X = [106 152 141 130 153 153 103 155 105 128 129 135 106 150]
X[-14]: 106
X[11]: 135
X[4]: 153
X[-4]: 129
X[-2]: 106

B =
125,126,124,130,124,128,125,121,134,120,128,131
146,139,155,129,126,131,129,147,135,144,122,133
137,138,138,129,136,133,139,138,144,137,140,134
124,116,111,128,137,134,120,110,119,118,125,119
141,116,134,151,130,146,105,121,131,130,101,145
B[0,0] -> 125
B[3,11] -> 119
B[:, 9] -> [120, 144, 137, 118, 130]
B[2,1] -> 138
B[3,2] -> 111
B[:, 3] -> [130, 129, 129, 128, 151]
B[0,4] -> 124
B[3,6] -> 120
B[3,4] -> 137
B[0,10] -> 128
B[4,8] -> 131
B[2,11] -> 134
B[0,1] -> 126
B[1] -> [146, 139, 155, 129, 126, 131, 129, 147, 135, 144, 122, 133]
B[0,5] -> 128
B[4,11] -> 145
B[0,3] -> 130
B[4,3] -> 151
B[0,9] -> 120

grid = [[127, 122, 124, 129, 123, 130, 133, 137, 130, 124], [129, 122, 124, 128, 125, 130, 132, 137, 130, 124], [128, 126, 124, 128, 125, 129, 130, 133, 129, 126], [128, 129, 129, 127, 128, 127, 128, 128, 128, 128], [128, 114, 117, 130, 116, 131, 141, 153, 134, 118], [128, 122, 123, 130, 124, 128, 133, 137, 130, 125], [128, 124, 125, 128, 125, 130, 132, 135, 129, 125], [127, 125, 126, 129, 125, 128, 131, 133, 129, 126], [129, 123, 123, 130, 124, 130, 134, 136, 131, 125], [129, 117, 121, 129, 119, 130, 138, 145, 132, 121], [128, 120, 121, 129, 121, 129, 135, 142, 131, 123], [128, 110, 113, 131, 113, 132, 143, 157, 135, 116], [129, 123, 123, 130, 124, 128, 133, 137, 129, 124]]
grid[0, 0]	127
grid[3]	[128, 129, 129, 127, 128, 127, 128, 128, 128, 128]
grid[8, 2]	123
grid[8, 7]	136
grid[7, 3]	129
grid[:, 1]	[122, 122, 126, 129, 114, 122, 124, 125, 123, 117, 120, 110, 123]
grid[12, 6]	133
grid[1, 9]	124
grid[2, 2]	124
grid[8, 1]	123
grid[11, 6]	143
grid[3, 9]	128
grid[5]	[128, 122, 123, 130, 124, 128, 133, 137, 130, 125]
grid[1, 4]	125
grid[4]	[128, 114, 117, 130, 116, 131, 141, 153, 134, 118]
grid[8]	[129, 123, 123, 130, 124, 130, 134, 136, 131, 125]
grid[4, 5]	131
grid[5, 4]	124
grid[:, 2]	[124, 124, 124, 129, 117, 123, 125, 126, 123, 121, 121, 113, 123]
grid[0, 8]	130
grid[:, 4]	[123, 125, 125, 128, 116, 124, 125, 125, 124, 119, 121, 113, 124]
grid[7, 7]	133
grid[0, 6]	133
grid[10, 3]	129
grid[5, 5]	128
grid[5, 1]	122
grid[5, 3]	130
grid[7, 4]	125
grid[0]	[127, 122, 124, 129, 123, 130, 133, 137, 130, 124]
grid[:, 3]	[129, 128, 128, 127, 130, 130, 128, 129, 130, 129, 129, 131, 130]
grid[:, 6]	[133, 132, 130, 128, 141, 133, 132, 131, 134, 138, 135, 143, 133]
grid[4, 3]	130
grid[6]	[128, 124, 125, 128, 125, 130, 132, 135, 129, 125]
grid[9, 2]	121
grid[2, 4]	125

W = ((126, 143, 142, 119, 112, 137), (127, 114, 132, 150, 138, 132), (128, 127, 129, 123, 139, 130), (120, 133, 132, 116, 135, 126), (129, 145, 129, 129, 131, 129), (123, 123, 122, 128, 132, 125), (129, 137, 125, 124, 147, 127), (130, 116, 131, 106, 146, 131), (130, 136, 129, 132, 116, 136), (135, 121, 136, 133, 132, 126))
W[0, 0] = 126
W[5, 1] = 123
W[6, 4] = 147
W[1, 1] = 114
W[:, 1] = [143, 114, 127, 133, 145, 123, 137, 116, 136, 121]
W[8, 2] = 129
W[5, 3] = 128
W[3] = [120, 133, 132, 116, 135, 126]
W[0, 3] = 119
W[6, 5] = 127
W[0, 5] = 137
W[6] = [129, 137, 125, 124, 147, 127]
W[3, 0] = 120
W[7] = [130, 116, 131, 106, 146, 131]
W[5, 4] = 132
W[1, 3] = 150
W[3, 4] = 135
W[9, 5] = 126
W[2, 1] = 127
W[6, 1] = 137
W[1] = [127, 114, 132, 150, 138, 132]
W[6, 3] = 124
W[:, 4] = [112, 138, 139, 135, 131, 132, 147, 146, 116, 132]
W[3, 2] = 132
W[5, 2] = 122
W[9] = [135, 121, 136, 133, 132, 126]
W[3, 1] = 133
W[4, 5] = 129
